Below are the code and all the weights of a small trained network. Each question names an input and a class and asks about switching units off, where a switched-off unit gives its printed mean instead of its output.

import numpy as np


def w(rows, s, z=0):
    codes = np.array(rows[::2]) - 128.0
    scale = np.full(codes.shape[1], s)
    scale[-1] = z or s
    return codes * scale


def f(y):
    return y / 2 * (1 + np.tanh(0.7978845608 * (y + 0.044715 * y**3)))


def log_softmax(a):
    a = a - a.max(-1, keepdims=True)
    return a - np.log(np.exp(a).sum(-1, keepdims=True))


def net(x, mask):
    res = np.array(x, float).reshape(1, 7) / 4 @ E
    y = f(res @ A[0][:, :-1].T + A[0][:, -1])
    res = res + np.where(mask, y, B[0][:, -1]) @ B[0][:, :-1]
    return log_softmax(res[-1] @ U[:, :-1].T + U[:, -1])


A, B = {}, {}
E = w([
[109,2,144,91,127,91,138,87,74,217],'x0',
[172,58,166,246,107,138,79,124,75,60],'x1',
[49,81,96,114,53,165,43,55,116,70],'x2',
[227,103,149,148,119,47,71,161,132,103],'x3',
[137,152,163,152,106,185,49,202,164,197],'x4',
[60,151,146,179,175,59,26,64,121,211],'x5',
[152,141,231,174,116,90,137,120,187,169],'x6',
],0.0096)
A[0] = w([
[149,141,151,86,171,85,183,100,113,108,151],'n0',
[132,31,84,75,102,104,120,81,94,135,186],'n1',
[57,80,209,204,54,167,85,83,162,81,162],'n2',
[211,138,160,75,139,99,203,172,151,107,254],'n3',
[61,210,61,115,152,113,105,90,146,94,157],'n4',
[138,99,169,173,221,105,146,102,85,246,211],'n5',
[221,79,126,153,153,43,89,106,56,39,232],'n6',
[78,125,90,73,117,195,127,139,123,112,143],'n7',
],0.011,0.0035)
B[0] = w([
[107,174,151,160,132,90,206,95,151,121,178],'n0',
[118,90,144,44,110,77,146,112,74,124,220],'n1',
[121,180,123,187,45,88,103,101,131,192,241],'n2',
[116,63,90,140,141,188,191,133,165,187,231],'n3',
[90,169,69,135,163,157,73,110,125,96,223],'n4',
[99,115,188,144,195,103,91,170,143,139,225],'n5',
[194,58,107,157,110,144,141,139,155,6,247],'n6',
[141,145,136,61,135,153,124,112,61,99,204],'n7',
],0.016,0.015)
U = w([
[167,100,141,80,118,169,100,174,157,223,125],'0',
[105,187,77,96,165,140,81,103,91,104,247],'1',
[131,147,138,35,118,114,150,110,44,125,8],'2',
[123,62,142,134,161,7,138,95,107,96,70],'3',
[107,141,198,167,254,102,95,171,125,151,171],'4',
[130,156,112,116,154,157,235,109,148,169,38],'5',
[210,89,126,178,104,120,129,129,127,63,158],'6',
[132,142,139,167,36,91,68,94,109,172,176],'7',
],0.0094,0.0013)

Each question gives the input, the list of numbers given to net, and the class t.
The units are the neurons (one row each of A and B). Each row of codes is followed by its name. A weight is (code - 128) times the scale printed after its matrix; where a second scale follows, it is the last column's (A, B and U).
mask holds one flag per neuron, in row order. A switched-off neuron (its flag False) gives its mean, the last column of its row in B, instead of its output. The means were averaged over made-up inputs and are rounded, as every weight is.
A unit's drop is (log p(t) with every unit on - log p(t) with that unit switched off) / (log p(t) with every unit on - log p(t) with every unit switched off).
The circuit of an input: a set's keep is (log p(t) with only the set's units on - log p(t) with every unit switched off) / (log p(t) with every unit on - log p(t) with every unit switched off). Starting from all 8 units, units are removed one at a time, each time the one whose removal leaves the highest keep (on an exact tie, the one counted first), for as long as the keep stays at least 0.8.
circuit, biggest first: the units of the circuit, biggest drop first
most important unit: the unit with the biggest drop
top k neurons: the k neurons with the biggest drops, biggest first
drop when u is switched off: that unit's drop, to one decimal
input [0,-2,3,5,4,-4,7], class 0: circuit, biggest first : (n6 n3)
input [-3,-2,-2,2,-8,6,-7], class 1: most important unit : n4
input [5,-7,2,1,2,3,0], class 4: top 2 neurons : (n5 n6)
input [1,4,-7,-3,-8,-4,-4], class 5: top 2 neurons : (n3 n0)
input [5,-4,8,8,-4,-4,-6], class 2: top 3 neurons : (n1 n7 n5)
input [3,-2,-2,-2,0,-2,-3], class 2: top 2 neurons : (n7 n6)
input [7,8,-2,3,0,1,2], class 6: top 2 neurons : (n6 n0)
input [6,4,7,-3,0,3,-6], class 2: top 2 neurons : (n1 n7)
input [1,-1,2,-1,0,-2,3], class 7: top 3 neurons : (n6 n3 n5)
input [2,4,-4,0,8,-8,3], class 0: top 2 neurons : (n0 n6)
input [-7,3,5,-6,6,-5,-2], class 1: top 2 neurons : (n7 n4)
input [8,-8,-1,-5,-1,-1,4], class 4: top 2 neurons : (n5 n6)
input [-4,-1,6,5,-8,2,-7], class 6: top 2 neurons : (n6 n5)
input [0,2,-7,0,-5,-6,-4], class 5: circuit, biggest first : (n3)
input [-4,8,1,-8,-4,-7,3], class 7: top 2 neurons : (n2 n6)
input [1,2,-7,6,4,-5,8], class 0: top 2 neurons : (n3 n5)
input [-3,7,1,-4,-4,7,-5], class 7: drop when n3 is switched off : 0.2
input [-6,-1,1,-5,-4,4,6], class 1: drop when n4 is switched off : 1.9
input [8,-7,2,5,6,4,-8], class 2: drop when n1 is switched off : 0.9
input [-4,3,-7,-1,2,-7,-7], class 5: circuit, biggest first : (n3)
